Below are the code and all the weights of a small trained network. Each question names an input and a target symbol and asks about switching units off, where a switched-off unit gives its printed mean instead of its output.

import numpy as np


def w(rows, s, z=0):
    codes = np.array(rows[::2]) - 128.0
    scale = np.full(codes.shape[1], s)
    scale[-1] = z or s
    return codes * scale


def f(y):
    return np.maximum(y, 0)


def softmax(a):
    e = np.exp(a - a.max(-1, keepdims=True))
    return e / e.sum(-1, keepdims=True)


def log_softmax(a):
    a = a - a.max(-1, keepdims=True)
    return a - np.log(np.exp(a).sum(-1, keepdims=True))


def net(x, mask):
    ids = ['ΓΔΘΞΣΨαβεζημπτφω'.index(c) for c in x.split()]
    T = len(ids)
    res = E[ids] + P[:T]
    u = 0
    for l in range(3):
        r = res
        for j in range(3):
            rows = slice(2 * j, 2 * j + 2)
            q, k, v = (r @ M[l][rows].T for M in (Q, K, V))
            z = softmax(np.where(np.tri(T) > 0, q @ k.T / 2**0.5, -1e9)) @ v
            o = O[l][rows]
            res = res + np.where(mask[u + j], z, o[:, -1]) @ o[:, :-1]
        u += 3
        y = f(res @ A[l][:, :-1].T + A[l][:, -1])
        res = res + np.where(mask[u : u + 8], y, B[l][:, -1]) @ B[l][:, :-1]
        u += 8
    return log_softmax(res[-1] @ U[:, :-1].T + U[:, -1])


Q, K, V, O, A, B = {}, {}, {}, {}, {}, {}
E = w([
[164,2,232,101,160],'Γ',
[207,133,99,133,173],'Δ',
[48,172,84,168,107],'Θ',
[29,85,149,151,3],'Ξ',
[60,162,143,117,93],'Σ',
[148,221,105,195,132],'Ψ',
[127,138,186,151,153],'α',
[177,189,142,131,101],'β',
[81,218,118,234,77],'ε',
[43,118,119,82,112],'ζ',
[175,62,159,18,129],'η',
[190,152,154,122,95],'μ',
[91,32,182,136,87],'π',
[244,84,154,174,193],'τ',
[74,70,63,121,163],'φ',
[196,46,202,126,180],'ω',
],0.0076)
P = w([
[133,122,76,106,123],'0',
[47,106,254,155,108],'1',
[83,128,227,138,134],'2',
[98,126,218,148,134],'3',
[108,120,206,147,136],'4',
[118,130,197,150,132],'5',
[122,124,193,144,140],'6',
[124,119,189,145,154],'7',
[128,126,181,151,141],'8',
[129,132,180,149,152],'9',
[130,132,175,150,148],'10',
[130,132,171,141,144],'11',
[132,134,168,142,141],'12',
],0.0092)
Q[0] = w([
[68,117,41,143,169],'0.h0',
[49,58,37,196,219],'0.h0',
[121,45,167,184,254],'0.h1',
[80,81,244,130,112],'0.h1',
[128,202,172,107,32],'0.h2',
[157,24,230,88,243],'0.h2',
],0.0064)
K[0] = w([
[50,41,144,156,174],'0.h0',
[56,77,112,190,165],'0.h0',
[98,85,51,91,150],'0.h1',
[151,123,99,2,103],'0.h1',
[123,159,173,118,73],'0.h2',
[90,44,129,100,169],'0.h2',
],0.0084)
V[0] = w([
[136,112,21,53,143],'0.h0',
[124,120,64,86,96],'0.h0',
[228,157,46,103,219],'0.h1',
[38,151,3,160,84],'0.h1',
[216,193,130,151,122],'0.h2',
[223,190,121,111,146],'0.h2',
],0.006)
O[0] = w([
[181,103,7,142,97,11],'0.h0',
[151,140,39,117,97,64],'0.h0',
[151,45,17,243,159,2],'0.h1',
[254,193,41,150,28,69],'0.h1',
[37,131,118,239,165,31],'0.h2',
[32,103,79,243,196,13],'0.h2',
],0.005,0.0028)
A[0] = w([
[142,98,118,208,204,254],'0.n0',
[2,103,121,148,129,61],'0.n1',
[69,121,197,178,96,240],'0.n2',
[80,174,111,89,124,124],'0.n3',
[245,112,183,183,114,98],'0.n4',
[17,159,151,156,161,239],'0.n5',
[191,94,141,147,138,188],'0.n6',
[128,18,109,158,75,191],'0.n7',
],0.0066,0.00093)
B[0] = w([
[86,50,91,152,167,141],'0.n0',
[234,230,189,46,206,163],'0.n1',
[220,123,156,26,237,253],'0.n2',
[193,139,143,115,105,147],'0.n3',
[169,197,119,3,233,173],'0.n4',
[245,124,196,34,140,208],'0.n5',
[114,114,118,53,202,153],'0.n6',
[192,120,101,47,194,145],'0.n7',
],0.0053,0.0049)
Q[1] = w([
[2,51,77,167,72],'1.h0',
[248,245,135,123,208],'1.h0',
[99,150,162,164,95],'1.h1',
[149,241,166,161,115],'1.h1',
[234,162,186,51,125],'1.h2',
[203,142,199,49,138],'1.h2',
],0.0061)
K[1] = w([
[137,219,203,105,184],'1.h0',
[212,62,46,131,8],'1.h0',
[131,136,179,126,154],'1.h1',
[207,169,156,108,151],'1.h1',
[70,69,39,213,1],'1.h2',
[64,90,67,184,27],'1.h2',
],0.0068)
V[1] = w([
[181,82,2,135,132],'1.h0',
[130,72,148,178,221],'1.h0',
[130,79,186,84,179],'1.h1',
[98,145,198,96,169],'1.h1',
[146,22,190,39,204],'1.h2',
[129,92,93,211,188],'1.h2',
],0.008)
O[1] = w([
[125,210,108,29,161,236],'1.h0',
[40,96,67,130,117,111],'1.h0',
[127,82,73,126,70,254],'1.h1',
[115,41,107,164,77,232],'1.h1',
[139,30,1,85,29,167],'1.h2',
[12,172,103,103,201,126],'1.h2',
],0.0066,0.0088)
A[1] = w([
[176,139,114,104,111,113],'1.n0',
[156,26,100,109,180,175],'1.n1',
[100,9,137,64,134,251],'1.n2',
[204,166,97,121,93,168],'1.n3',
[83,132,10,105,216,149],'1.n4',
[114,184,197,151,219,145],'1.n5',
[148,239,240,195,237,123],'1.n6',
[143,108,101,1,217,163],'1.n7',
],0.0046,0.002)
B[1] = w([
[159,149,144,121,138,158],'1.n0',
[78,170,135,139,23,192],'1.n1',
[128,175,88,193,20,249],'1.n2',
[160,116,149,50,150,157],'1.n3',
[73,197,119,60,132,155],'1.n4',
[92,110,167,50,26,177],'1.n5',
[66,41,167,58,15,195],'1.n6',
[125,253,116,115,135,255],'1.n7',
],0.0051,0.0087)
Q[2] = w([
[152,140,125,60,50],'2.h0',
[104,119,147,189,220],'2.h0',
[156,96,129,63,18],'2.h1',
[138,111,131,66,1],'2.h1',
[126,104,111,207,217],'2.h2',
[120,132,119,221,226],'2.h2',
],0.0075)
K[2] = w([
[100,150,94,96,193],'2.h0',
[178,74,188,138,56],'2.h0',
[122,158,80,85,114],'2.h1',
[125,160,58,53,124],'2.h1',
[172,66,181,143,123],'2.h2',
[208,2,233,192,49],'2.h2',
],0.0076)
V[2] = w([
[174,183,117,132,155],'2.h0',
[179,166,115,120,222],'2.h0',
[20,89,67,115,61],'2.h1',
[70,84,199,143,86],'2.h1',
[2,104,131,164,129],'2.h2',
[220,76,193,135,6],'2.h2',
],0.0059)
O[2] = w([
[126,102,97,97,174,197],'2.h0',
[84,79,50,107,219,171],'2.h0',
[119,195,110,122,1,164],'2.h1',
[115,132,192,156,100,4],'2.h1',
[58,149,155,155,82,2],'2.h2',
[201,152,195,146,140,37],'2.h2',
],0.0081,0.0077)
A[2] = w([
[129,101,103,168,127,136],'2.n0',
[131,59,177,81,89,133],'2.n1',
[198,38,195,125,232,26],'2.n2',
[81,48,72,118,86,144],'2.n3',
[139,229,107,194,69,6],'2.n4',
[56,162,180,146,39,163],'2.n5',
[62,128,46,118,184,106],'2.n6',
[23,99,1,99,196,115],'2.n7',
],0.0058,0.0024)
B[2] = w([
[152,113,139,118,111,130],'2.n0',
[128,137,92,144,145,174],'2.n1',
[98,202,72,162,137,174],'2.n2',
[164,147,135,162,122,185],'2.n3',
[146,214,175,142,164,150],'2.n4',
[96,116,127,166,254,182],'2.n5',
[145,112,183,125,97,202],'2.n6',
[147,109,201,138,93,252],'2.n7',
],0.0091,0.019)
U = w([
[142,176,152,159,89,55],'Γ',
[107,94,186,96,54,35],'Δ',
[136,206,144,52,120,211],'Θ',
[191,154,117,169,182,79],'Ξ',
[140,131,127,141,147,107],'Σ',
[41,127,107,129,192,106],'Ψ',
[106,41,99,220,134,245],'α',
[86,114,101,132,154,116],'β',
[123,108,227,164,150,54],'ε',
[111,124,3,128,209,119],'ζ',
[141,143,5,71,66,86],'η',
[122,97,120,148,126,249],'μ',
[204,42,157,194,64,132],'π',
[76,143,119,129,86,79],'τ',
[160,4,133,68,170,85],'φ',
[88,187,63,145,136,101],'ω',
],0.005,0.011)

Each question gives the input, a string of symbols that net reads in full, and the target symbol t.
The units are the heads (2 rows each of Q, K, V and O) and the neurons (one row each of A and B). Each row of codes is followed by its name. A weight is (code - 128) times the scale printed after its matrix; where a second scale follows, it is the last column's (O, A, B and U).
mask holds one flag per unit, layer by layer, with each layer's heads first. A switched-off unit (its flag False) gives its mean, the last column of its rows in O or B, instead of its output. The means were averaged over made-up inputs and are rounded, as every weight is.
A unit's drop is (log p(t) with every unit on - log p(t) with that unit switched off) / (log p(t) with every unit on - log p(t) with every unit switched off).
top k neurons: the k neurons with the biggest drops, biggest first
top k neurons in layer l: the k neurons of layer l with the biggest drops, biggest first
which heads matter: for each layer, one digit per head in row order, 1 if its drop is at least 0.15 and else 0, layers parted by /
drop of u: that unit's drop, to one decimal
input φ Σ ζ Γ, target φ: which heads matter -> 110 / 110 / 111
input Δ Ξ φ, target Δ: which heads matter -> 111 / 111 / 101
input Δ φ Γ π Σ ζ φ β, target Δ: top 3 neurons -> [2.n7 2.n6 0.n0]
input Δ Θ π Σ Δ τ Δ ζ, target Δ: top 2 neurons -> [2.n7 2.n6]
input Ψ η β, target Ψ: which heads matter -> 011 / 001 / 001
input φ ω φ, target φ: top 2 neurons -> [2.n7 0.n7]
input Ξ φ φ φ Γ ζ Ξ Ξ ε φ Ξ ω η, target Ξ: top neuron in layer 2 -> [2.n2]
input φ μ Ξ φ τ, target φ: which heads matter -> 110 / 110 / 111
input Ψ Ψ ε, target Ψ: top 2 neurons -> [2.n5 1.n6]
input Θ Ξ α ε Γ, target Θ: which heads matter -> 110 / 101 / 000
input φ ω ζ Ξ φ ω Δ Δ ζ Δ α ε, target φ: which heads matter -> 110 / 110 / 101
input π ω Γ Θ φ π Δ, target π: which heads matter -> 000 / 111 / 101
input Ψ Δ η, target Ψ: top 2 neurons in layer 0 -> [0.n2 0.n5]
input η φ ω φ α Γ φ η η Ψ, target η: which heads matter -> 110 / 011 / 010
input Δ Ξ Δ, target Δ: which heads matter -> 111 / 111 / 101
input π φ π η β φ φ π φ η Σ η, target π: which heads matter -> 000 / 101 / 001
input ζ φ φ φ β τ ω Θ φ η, target ζ: top 3 neurons in layer 2 -> [2.n7 2.n2 2.n6]
input η π φ α π α β ε, target η: which heads matter -> 110 / 111 / 010
input α Ξ π Ψ η Ξ ζ ζ α φ, target α: top neuron in layer 1 -> [1.n7]
input η α ζ Ξ Δ Ξ α Γ η, target η: top neuron -> [2.n7]
input Ξ Ψ η η ζ φ Ξ π α Ψ μ φ, target Ξ: top 2 neurons in layer 2 -> [2.n2 2.n7]
input η φ ζ φ φ π φ Σ ζ φ Θ Θ, target η: top 3 neurons in layer 2 -> [2.n7 2.n5 2.n6]
input Ψ α η α, target Ψ: top 2 neurons in layer 1 -> [1.n6 1.n5]
input φ η Ψ η ζ η φ Ξ, target φ: drop of 0.n7 -> 0.2
input Δ τ Ξ φ η Γ π φ β η Σ Σ Θ, target Δ: top 2 neurons in layer 0 -> [0.n0 0.n7]
input π μ φ π φ, target π: drop of 0.h2 -> 0.2
input Ξ τ φ α, target Ξ: drop of 1.h0 -> 0.3
input φ α α ε α τ η μ η Γ α, target φ: drop of 1.h1 -> 0.7
input η η Ξ, target η: top neuron -> [2.n7]
